Moves between points:
q809: y>q701, o>q391, h>q959, p>q853, v>q712, a>q640
q786: y>q685, o>q959, h>q327, p>q126, v>q72, a>q476
q91: y>q180, o>q532, h>q22, p>q852, v>q793, a>q577
q849: y>q678, o>q80, h>q899, p>q745, v>q750, a>q149
q806: y>q922, o>q847, h>q42, p>q671, v>q388, a>q446
q434: y>q254, o>q76, h>q532, p>q112, v>q128, a>q156
q26: y>q434, o>q112, h>q852, p>q461, v>q22, a>q480
q685: y>q671, o>q695, h>q712, p>q959, v>q502, a>q575
q254: y>q997, o>q169, h>q826, p>q76, v>q381, a>q663
q745: y>q80, o>q273, h>q849, p>q675, v>q207, a>q750
q42: y>q459, o>q922, h>q842, p>q806, v>q446, a>q380
q222: y>q933, o>q424, h>q592, p>q300, v>q971, a>q228
q297: y>q629, o>q953, h>q847, p>q380, v>q459, a>q896
q429: y>q389, o>q337, h>q195, p>q790, v>q495, a>q487
q31: y>q294, o>q96, h>q792, p>q43, v>q515, a>q490
q424: y>q22, o>q91, h>q933, p>q406, v>q600, a>q461
q671: y>q847, o>q297, h>q806, p>q695, v>q842, a>q388
q653: y>q745, o>q675, h>q515, p>q792, v>q578, a>q664
q600: y>q577, o>q793, h>q461, p>q486, v>q852, a>q91
q459: y>q43, o>q892, h>q896, p>q922, v>q993, a>q953
q953: y>q515, o>q653, h>q629, p>q993, v>q892, a>q43
q379: y>q971, o>q893, h>q273, p>q149, v>q678, a>q300
q701: y>q380, o>q446, h>q695, p>q391, v>q806, a>q42
q675: y>q273, o>q379, h>q745, p>q294, v>q899, a>q207
q337: y>q853, o>q476, h>q389, p>q241, v>q786, a>q327
q241: y>q476, o>q72, h>q337, p>q469, v>q126, a>q786
q638: y>q195, o>q429, h>q534, p>q663, v>q997, a>q898
q461: y>q112, o>q577, h>q26, p>q600, v>q91, a>q22
q893: y>q600, o>q486, h>q971, p>q592, v>q735, a>q406
q735: y>q852, o>q26, h>q406, p>q228, v>q933, a>q486
q128: y>q381, o>q219, h>q156, p>q180, v>q565, a>q76
q532: y>q826, o>q254, h>q180, p>q434, v>q156, a>q686
q663: y>q429, o>q790, h>q638, p>q381, v>q169, a>q997
q898: y>q469, o>q487, h>q264, p>q997, v>q429, a>q195
q487: y>q334, o>q327, h>q469, p>q495, v>q337, a>q389
q391: y>q446, o>q388, h>q701, p>q575, v>q671, a>q806
q264: y>q241, o>q469, h>q790, p>q898, v>q195, a>q624
q406: y>q91, o>q852, h>q424, p>q735, v>q486, a>q600
q892: y>q664, o>q578, h>q43, p>q644, v>q792, a>q653
q686: y>q638, o>q663, h>q565, p>q156, v>q254, a>q826
q446: y>q993, o>q639, h>q380, p>q388, v>q847, a>q922
q790: y>q337, o>q241, h>q429, p>q264, v>q624, a>q495
q515: y>q849, o>q745, h>q490, p>q653, v>q664, a>q96
q389: y>q809, o>q853, h>q126, p>q337, v>q327, a>q334
q156: y>q663, o>q381, h>q686, p>q128, v>q76, a>q254
q534: y>q624, o>q195, h>q169, p>q638, v>q898, a>q264
q922: y>q892, o>q644, h>q459, p>q847, v>q639, a>q993
q72: y>q502, o>q640, h>q476, p>q334, v>q809, a>q959
q180: y>q219, o>q826, h>q128, p>q532, v>q686, a>q565
q300: y>q424, o>q406, h>q222, p>q678, v>q893, a>q971
q640: y>q42, o>q806, h>q502, p>q712, v>q391, a>q701
q327: y>q712, o>q685, h>q334, p>q786, v>q476, a>q853
q644: y>q578, o>q490, h>q892, p>q629, v>q31, a>q792
q826: y>q898, o>q997, h>q219, p>q254, v>q663, a>q638
q169: y>q495, o>q624, h>q997, p>q534, v>q264, a>q790
q578: y>q207, o>q899, h>q664, p>q490, v>q294, a>q675
q971: y>q461, o>q600, h>q228, p>q893, v>q406, a>q424
q480: y>q156, o>q128, h>q793, p>q22, v>q112, a>q434
q80: y>q735, o>q228, h>q678, p>q273, v>q222, a>q592
q750: y>q592, o>q222, h>q149, p>q207, v>q273, a>q80
q695: y>q297, o>q380, h>q671, p>q701, v>q42, a>q842
q842: y>q896, o>q459, h>q388, p>q42, v>q380, a>q297
q993: y>q653, o>q792, h>q953, p>q639, v>q644, a>q892
q486: y>q793, o>q480, h>q600, p>q933, v>q26, a>q852
q228: y>q26, o>q461, h>q735, p>q971, v>q424, a>q933
q959: y>q695, o>q701, h>q685, p>q809, v>q640, a>q502
q577: y>q565, o>q686, h>q112, p>q793, v>q532, a>q180
q126: y>q959, o>q809, h>q786, p>q389, v>q334, a>q72
q273: y>q228, o>q971, h>q80, p>q379, v>q300, a>q222
q381: y>q790, o>q264, h>q663, p>q219, v>q534, a>q169
q664: y>q750, o>q207, h>q96, p>q578, v>q675, a>q745
q847: y>q644, o>q629, h>q922, p>q297, v>q896, a>q639
q852: y>q532, o>q434, h>q91, p>q26, v>q480, a>q793
q195: y>q126, o>q389, h>q624, p>q429, v>q487, a>q469
q712: y>q806, o>q671, h>q640, p>q685, v>q575, a>q391
q490: y>q899, o>q849, h>q578, p>q515, v>q96, a>q294
q629: y>q490, o>q515, h>q644, p>q953, v>q43, a>q31
q380: y>q953, o>q993, h>q297, p>q446, v>q922, a>q459
q639: y>q792, o>q31, h>q993, p>q896, v>q629, a>q644
q469: y>q72, o>q334, h>q241, p>q487, v>q389, a>q126
q294: y>q379, o>q149, h>q675, p>q96, v>q849, a>q899
q565: y>q534, o>q638, h>q76, p>q686, v>q826, a>q219
q476: y>q575, o>q502, h>q853, p>q72, v>q959, a>q685
q219: y>q264, o>q898, h>q381, p>q826, v>q638, a>q534
q22: y>q128, o>q180, h>q480, p>q91, v>q577, a>q112
q678: y>q406, o>q735, h>q300, p>q80, v>q592, a>q893
q96: y>q149, o>q750, h>q294, p>q664, v>q745, a>q849
q502: y>q842, o>q42, h>q575, p>q640, v>q701, a>q695
q624: y>q786, o>q126, h>q495, p>q195, v>q469, a>q241
q853: y>q391, o>q575, h>q809, p>q476, v>q685, a>q712
q997: y>q487, o>q495, h>q898, p>q169, v>q790, a>q429
q495: y>q327, o>q786, h>q487, p>q624, v>q241, a>q337
q334: y>q640, o>q712, h>q72, p>q327, v>q853, a>q809
q793: y>q686, o>q156, h>q577, p>q480, v>q434, a>q532
q899: y>q300, o>q678, h>q207, p>q849, v>q149, a>q379
q112: y>q76, o>q565, h>q434, p>q577, v>q180, a>q128
q43: y>q96, o>q664, h>q31, p>q892, v>q653, a>q515
q149: y>q893, o>q592, h>q379, p>q750, v>q80, a>q678
q76: y>q169, o>q534, h>q254, p>q565, v>q219, a>q381
q896: y>q31, o>q43, h>q639, p>q459, v>q953, a>q629
q575: y>q388, o>q842, h>q391, p>q502, v>q695, a>q671
q933: y>q480, o>q22, h>q486, p>q424, v>q461, a>q26
q792: y>q675, o>q294, h>q653, p>q31, v>q490, a>q578
q207: y>q222, o>q300, h>q750, p>q899, v>q379, a>q273
q388: y>q639, o>q896, h>q446, p>q842, v>q297, a>q847
q592: y>q486, o>q933, h>q893, p>q222, v>q228, a>q735

In the rows, zero is written as 149.

The rows follow the links: the fewer symbols apart two points are, the more alike their rows tend to be.

Each row is also shifted at random along 6 hidden directions that mean nothing.

Some points, each with a row of numbers:
q853
[219, 120, 139, 163, 145, 154, 139, 169, 143, 139, 150, 159, 175, 151, 153, 172, 134, 156, 141, 129, 142, 161, 182, 151, 141, 154, 136, 149, 163, 139, 133, 189, 154, 172, 138, 166, 175, 149, 157, 148, 144, 157, 180]
q80
[64, 165, 150, 128, 170, 164, 147, 135, 174, 164, 129, 150, 128, 154, 131, 157, 183, 114, 159, 158, 132, 141, 155, 145, 175, 135, 139, 163, 163, 158, 141, 139, 169, 170, 160, 145, 148, 174, 187, 148, 136, 161, 147]
q180
[136, 139, 153, 149, 129, 188, 158, 158, 147, 141, 103, 154, 145, 148, 122, 149, 178, 100, 137, 141, 148, 176, 153, 165, 161, 179, 147, 166, 196, 161, 136, 143, 143, 185, 153, 138, 138, 156, 137, 171, 122, 173, 136]
q664
[179, 157, 151, 136, 161, 164, 154, 116, 164, 170, 117, 132, 143, 159, 152, 138, 153, 187, 171, 158, 156, 156, 145, 158, 155, 140, 147, 134, 133, 139, 145, 145, 151, 147, 148, 150, 151, 148, 173, 142, 164, 151, 167]
q228
[158, 139, 164, 117, 149, 117, 143, 154, 166, 158, 195, 172, 148, 154, 128, 171, 118, 144, 131, 135, 175, 161, 169, 143, 157, 163, 152, 151, 177, 143, 152, 162, 165, 138, 139, 171, 157, 149, 104, 170, 123, 129, 141]
q515
[155, 154, 157, 136, 162, 208, 140, 115, 159, 167, 114, 178, 138, 162, 125, 142, 145, 100, 142, 156, 148, 197, 188, 145, 166, 162, 132, 139, 204, 161, 133, 167, 156, 192, 120, 145, 153, 139, 138, 144, 110, 160, 138]
q495
[104, 163, 121, 175, 135, 130, 153, 180, 150, 145, 188, 187, 153, 132, 140, 144, 147, 98, 143, 151, 134, 154, 179, 139, 139, 166, 152, 139, 169, 161, 146, 141, 149, 177, 148, 138, 153, 133, 129, 160, 140, 154, 132]
q695
[103, 169, 147, 165, 174, 177, 136, 148, 117, 136, 145, 152, 151, 154, 170, 117, 149, 112, 158, 163, 121, 155, 128, 143, 130, 131, 137, 154, 139, 172, 162, 138, 135, 143, 157, 127, 136, 136, 163, 115, 148, 143, 125]
q72
[32, 151, 116, 174, 170, 123, 153, 167, 144, 140, 183, 159, 143, 139, 138, 165, 176, 166, 154, 175, 136, 121, 169, 146, 149, 149, 165, 148, 162, 150, 141, 148, 176, 185, 143, 179, 139, 141, 139, 137, 164, 187, 157]
q273
[117, 125, 164, 127, 150, 133, 161, 128, 169, 161, 127, 109, 117, 145, 149, 157, 151, 228, 139, 168, 183, 132, 124, 153, 178, 153, 145, 143, 136, 121, 152, 144, 175, 118, 149, 179, 154, 141, 129, 153, 160, 146, 170]
q565
[134, 142, 164, 157, 135, 184, 149, 149, 150, 135, 113, 151, 155, 151, 141, 164, 173, 113, 137, 135, 142, 146, 155, 149, 163, 149, 156, 169, 161, 161, 136, 160, 132, 169, 147, 133, 147, 184, 176, 171, 139, 165, 144]
q112
[170, 155, 133, 141, 124, 130, 159, 173, 161, 157, 161, 158, 148, 147, 116, 163, 164, 120, 154, 133, 155, 156, 176, 170, 145, 179, 168, 155, 183, 147, 138, 138, 155, 190, 168, 149, 142, 163, 157, 172, 140, 161, 151]
q899
[101, 198, 136, 137, 174, 159, 154, 145, 160, 165, 141, 169, 135, 143, 147, 100, 186, 74, 181, 159, 105, 175, 102, 146, 147, 130, 126, 162, 153, 179, 168, 86, 151, 138, 167, 119, 123, 141, 137, 134, 137, 146, 101]
q446
[184, 156, 149, 153, 152, 195, 130, 145, 129, 142, 124, 146, 146, 154, 169, 133, 143, 91, 138, 152, 128, 160, 158, 136, 145, 140, 123, 159, 154, 166, 147, 158, 142, 161, 159, 124, 160, 149, 191, 117, 130, 141, 142]
q459
[234, 136, 159, 143, 133, 140, 129, 147, 143, 147, 181, 142, 141, 148, 173, 164, 112, 157, 114, 153, 165, 124, 169, 119, 158, 140, 140, 151, 134, 140, 155, 176, 162, 129, 145, 157, 176, 150, 162, 124, 138, 122, 158]
q638
[143, 141, 144, 166, 139, 160, 161, 148, 157, 146, 129, 160, 166, 150, 131, 166, 166, 163, 156, 141, 152, 154, 179, 165, 148, 161, 172, 140, 165, 145, 126, 165, 137, 189, 134, 153, 146, 163, 156, 177, 160, 179, 165]
q686
[170, 131, 168, 149, 117, 157, 144, 156, 153, 136, 148, 154, 151, 149, 144, 177, 142, 124, 117, 133, 164, 136, 173, 137, 164, 159, 158, 163, 161, 151, 140, 174, 138, 153, 146, 140, 162, 176, 158, 176, 131, 141, 148]
q480
[146, 142, 146, 135, 129, 146, 157, 156, 162, 161, 138, 142, 142, 157, 120, 167, 151, 150, 151, 140, 174, 153, 188, 175, 152, 181, 169, 146, 178, 137, 132, 155, 150, 190, 166, 154, 151, 164, 175, 173, 143, 158, 169]
q429
[118, 158, 146, 174, 139, 157, 155, 159, 145, 138, 140, 153, 161, 141, 165, 135, 150, 134, 154, 145, 135, 146, 142, 144, 138, 142, 151, 145, 123, 158, 152, 146, 124, 140, 150, 119, 153, 152, 164, 162, 164, 147, 144]
q337
[109, 144, 147, 176, 141, 156, 148, 167, 138, 128, 142, 142, 152, 132, 178, 138, 150, 129, 139, 150, 127, 136, 128, 129, 149, 134, 131, 157, 119, 158, 158, 151, 137, 124, 154, 127, 162, 146, 155, 147, 157, 142, 141]
q96
[188, 141, 164, 130, 144, 151, 150, 119, 165, 172, 139, 136, 131, 154, 153, 148, 119, 194, 141, 159, 180, 157, 161, 146, 164, 156, 143, 126, 143, 128, 150, 163, 156, 131, 137, 156, 166, 134, 140, 148, 149, 132, 165]
q169
[171, 125, 184, 166, 123, 155, 148, 144, 142, 129, 147, 142, 164, 147, 179, 158, 107, 175, 117, 135, 175, 137, 144, 128, 150, 144, 155, 142, 110, 141, 156, 185, 114, 99, 131, 130, 169, 155, 139, 176, 158, 121, 149]
q644
[135, 198, 119, 151, 181, 138, 148, 147, 148, 159, 187, 184, 148, 148, 135, 128, 188, 108, 182, 166, 111, 153, 134, 143, 142, 131, 154, 157, 166, 179, 158, 105, 167, 170, 146, 158, 112, 144, 129, 119, 147, 171, 113]
q126
[162, 133, 124, 178, 151, 140, 168, 167, 141, 135, 113, 115, 164, 135, 169, 138, 183, 214, 174, 152, 128, 141, 101, 173, 136, 141, 145, 151, 109, 134, 149, 130, 150, 136, 164, 160, 144, 140, 155, 146, 196, 175, 176]
q745
[188, 153, 152, 130, 145, 140, 153, 131, 168, 171, 148, 141, 134, 148, 151, 136, 133, 168, 152, 155, 162, 160, 143, 147, 155, 151, 138, 133, 140, 136, 156, 141, 158, 128, 152, 148, 162, 134, 141, 146, 149, 132, 151]
q26
[120, 159, 144, 129, 141, 84, 156, 165, 161, 164, 220, 161, 143, 150, 121, 164, 126, 169, 150, 147, 184, 135, 172, 160, 139, 173, 183, 138, 163, 135, 157, 138, 160, 152, 158, 169, 139, 147, 124, 169, 149, 134, 148]
q896
[228, 159, 138, 145, 146, 134, 135, 157, 142, 149, 189, 161, 148, 145, 160, 150, 139, 125, 139, 152, 139, 139, 157, 127, 147, 138, 142, 157, 148, 157, 157, 148, 161, 143, 152, 154, 155, 147, 150, 120, 136, 135, 138]
q43
[208, 165, 129, 142, 161, 127, 150, 138, 161, 167, 182, 167, 151, 152, 134, 150, 155, 171, 167, 156, 148, 153, 162, 153, 145, 148, 159, 139, 166, 146, 146, 139, 171, 167, 135, 178, 138, 138, 125, 133, 153, 162, 150]
q156
[122, 126, 179, 150, 122, 161, 149, 149, 146, 130, 141, 143, 138, 146, 148, 165, 141, 138, 110, 145, 174, 134, 147, 135, 170, 161, 157, 161, 153, 152, 150, 166, 139, 133, 142, 140, 152, 161, 133, 173, 131, 141, 137]
q849
[197, 164, 150, 125, 140, 116, 145, 151, 171, 171, 191, 164, 135, 143, 152, 138, 117, 133, 141, 146, 158, 157, 154, 131, 152, 150, 136, 140, 146, 142, 164, 138, 160, 120, 152, 144, 164, 132, 124, 148, 132, 112, 134]
q624
[168, 122, 147, 172, 123, 172, 161, 161, 144, 140, 113, 152, 155, 136, 149, 136, 136, 150, 134, 147, 156, 182, 154, 156, 145, 183, 136, 133, 167, 141, 142, 163, 138, 158, 134, 143, 163, 118, 110, 169, 144, 159, 154]
q380
[176, 147, 137, 153, 150, 155, 143, 150, 132, 148, 151, 139, 137, 147, 157, 139, 144, 153, 146, 166, 150, 147, 150, 149, 147, 153, 143, 146, 154, 149, 152, 146, 162, 159, 155, 157, 149, 129, 150, 118, 146, 152, 153]

Start, symbols taken left to right, then the point you end at.
Answer with the point's name.
[118, 144, 165, 159, 162, 167, 135, 139, 116, 134, 147, 127, 137, 155, 184, 131, 119, 164, 134, 171, 157, 136, 128, 136, 142, 137, 140, 145, 121, 151, 165, 158, 137, 116, 148, 139, 152, 129, 151, 119, 153, 128, 143]
a a p o => q953
[176, 176, 145, 146, 162, 117, 133, 147, 143, 147, 214, 162, 145, 145, 168, 145, 142, 133, 145, 161, 137, 117, 134, 115, 149, 117, 151, 159, 123, 165, 170, 135, 157, 116, 148, 150, 142, 152, 142, 118, 150, 127, 121]
v v o o => q149
[24, 142, 129, 172, 181, 143, 155, 142, 126, 145, 163, 146, 135, 151, 136, 150, 157, 204, 157, 192, 160, 140, 161, 162, 144, 166, 171, 131, 173, 142, 146, 151, 169, 185, 133, 188, 127, 114, 113, 126, 162, 186, 159]
y a v p o v y => q294
[144, 150, 144, 167, 158, 139, 131, 168, 144, 134, 175, 156, 171, 146, 176, 170, 143, 133, 143, 138, 125, 120, 165, 127, 142, 115, 141, 163, 118, 155, 147, 177, 143, 145, 153, 144, 171, 174, 199, 139, 159, 140, 162]
v y h o y y => q490
[179, 157, 179, 135, 161, 175, 133, 107, 157, 158, 135, 137, 145, 165, 176, 154, 131, 158, 145, 149, 153, 132, 156, 127, 164, 111, 142, 144, 112, 150, 148, 173, 137, 125, 140, 134, 166, 174, 203, 134, 154, 126, 158]
p h p y y a p => q300
[170, 127, 158, 146, 126, 167, 169, 152, 146, 144, 93, 114, 144, 149, 138, 144, 173, 177, 150, 142, 167, 159, 119, 181, 154, 176, 156, 156, 154, 139, 144, 134, 141, 150, 163, 149, 139, 149, 142, 171, 155, 165, 159]
o h y h a => q195
[44, 158, 160, 168, 181, 197, 133, 141, 110, 128, 141, 170, 144, 155, 164, 119, 141, 90, 137, 171, 128, 170, 130, 129, 141, 143, 131, 156, 165, 182, 160, 147, 133, 143, 135, 130, 133, 123, 117, 121, 124, 146, 107]
h p p h h p => q575
[123, 163, 161, 135, 153, 130, 156, 145, 151, 155, 146, 119, 151, 160, 154, 148, 156, 177, 173, 139, 159, 125, 121, 169, 138, 138, 168, 155, 109, 143, 158, 128, 131, 124, 180, 134, 135, 176, 192, 161, 176, 134, 155]
a v a o a => q169
[172, 135, 157, 129, 146, 171, 161, 130, 163, 165, 100, 134, 126, 146, 141, 129, 149, 162, 147, 158, 161, 185, 126, 159, 168, 168, 123, 141, 171, 138, 150, 136, 164, 138, 145, 154, 154, 121, 110, 152, 133, 147, 149]
h p p p o => q80
[237, 126, 151, 156, 151, 179, 158, 134, 122, 141, 75, 83, 146, 148, 184, 121, 164, 230, 162, 165, 150, 149, 78, 175, 146, 141, 132, 148, 108, 132, 156, 131, 146, 112, 163, 155, 142, 131, 159, 115, 184, 157, 175]
h h y y => q664
[100, 139, 147, 146, 139, 165, 172, 151, 145, 150, 105, 132, 132, 150, 118, 138, 182, 155, 154, 157, 166, 171, 133, 184, 151, 189, 163, 149, 186, 146, 143, 122, 151, 177, 160, 152, 121, 138, 121, 167, 145, 178, 145]
h o p h v p => q254
[99, 177, 124, 179, 149, 141, 164, 173, 142, 140, 158, 169, 163, 133, 153, 117, 172, 111, 173, 150, 117, 156, 124, 150, 125, 148, 154, 148, 136, 169, 160, 113, 130, 150, 157, 121, 131, 136, 133, 156, 164, 159, 124]
v y p a p => q476
[141, 135, 134, 176, 133, 146, 160, 166, 148, 140, 137, 139, 155, 134, 160, 148, 153, 168, 146, 150, 145, 146, 149, 152, 144, 157, 145, 141, 138, 137, 144, 153, 145, 154, 150, 146, 163, 139, 154, 157, 165, 161, 166]
o y p o o v => q459
[225, 115, 161, 159, 122, 176, 162, 149, 153, 139, 102, 142, 172, 153, 137, 167, 153, 181, 142, 126, 166, 171, 159, 171, 152, 172, 159, 145, 166, 136, 129, 174, 134, 166, 132, 157, 155, 158, 136, 184, 153, 172, 172]
o y h y h => q853
[184, 190, 134, 138, 167, 139, 155, 139, 167, 172, 147, 149, 152, 149, 155, 120, 170, 139, 194, 147, 122, 157, 123, 155, 138, 125, 142, 144, 122, 155, 161, 109, 146, 136, 167, 133, 137, 152, 174, 135, 168, 142, 141]
h o a v y y => q577
[179, 140, 162, 162, 134, 166, 159, 153, 141, 132, 128, 158, 170, 146, 149, 146, 158, 146, 146, 132, 146, 165, 129, 156, 143, 155, 155, 153, 151, 157, 148, 150, 124, 136, 136, 139, 140, 154, 119, 175, 153, 157, 136]
v a v v a => q389
